x = [  0.8  24.0 -48.1 -12.8 -45.2 -18.3  13.1  -1.4 -29.5  25.0  13.2  -8.0]
Report the 2nd entry from the left.
A: 24.0
Report the 1st entry from the right.
A: -8.0
The third entry from the left: -48.1
Report the 1st entry.
A: 0.8
Report the entry just left of -18.3.
A: -45.2
The entry just left of -29.5: -1.4
The maximum: 25.0

Read these off the array that follows. Indices start at 1.
1) What is the entry just right of the largest entry?
2) What is the top entry of the column that holds the smallest entry?
3) What is the smallest entry?
4) What is the entry in row 1 and column 1?
5) What is the entry just left of -16.9?
6) What is the entry directly below the smallest entry?
7) What is the bottom-right entry?
8) What is the entry in row 3 and column 1?
3.5,-34.7,-24.1,-6.5,12.2,21.6,29.0,-16.9,-17.7,-19.5,-5.4
-25.5,42.5,19.0,4.4,-4.4,3.6,-3.6,25.8,-48.2,0.1,-10.4
22.4,17.2,27.3,23.3,-39.2,-11.1,4.2,30.9,-3.0,-11.5,-37.0
-21.8,13.1,-23.8,-20.0,5.9,20.3,-39.8,22.2,15.8,49.1,47.8
-10.2,5.0,17.1,-11.7,-10.8,15.4,11.2,-36.4,-16.7,-1.0,3.7
-34.4,-43.9,-31.3,-39.8,19.3,39.2,-11.3,6.7,6.8,39.7,42.1
1) 47.8
2) -17.7
3) -48.2
4) 3.5
5) 29.0
6) -3.0
7) 42.1
8) 22.4
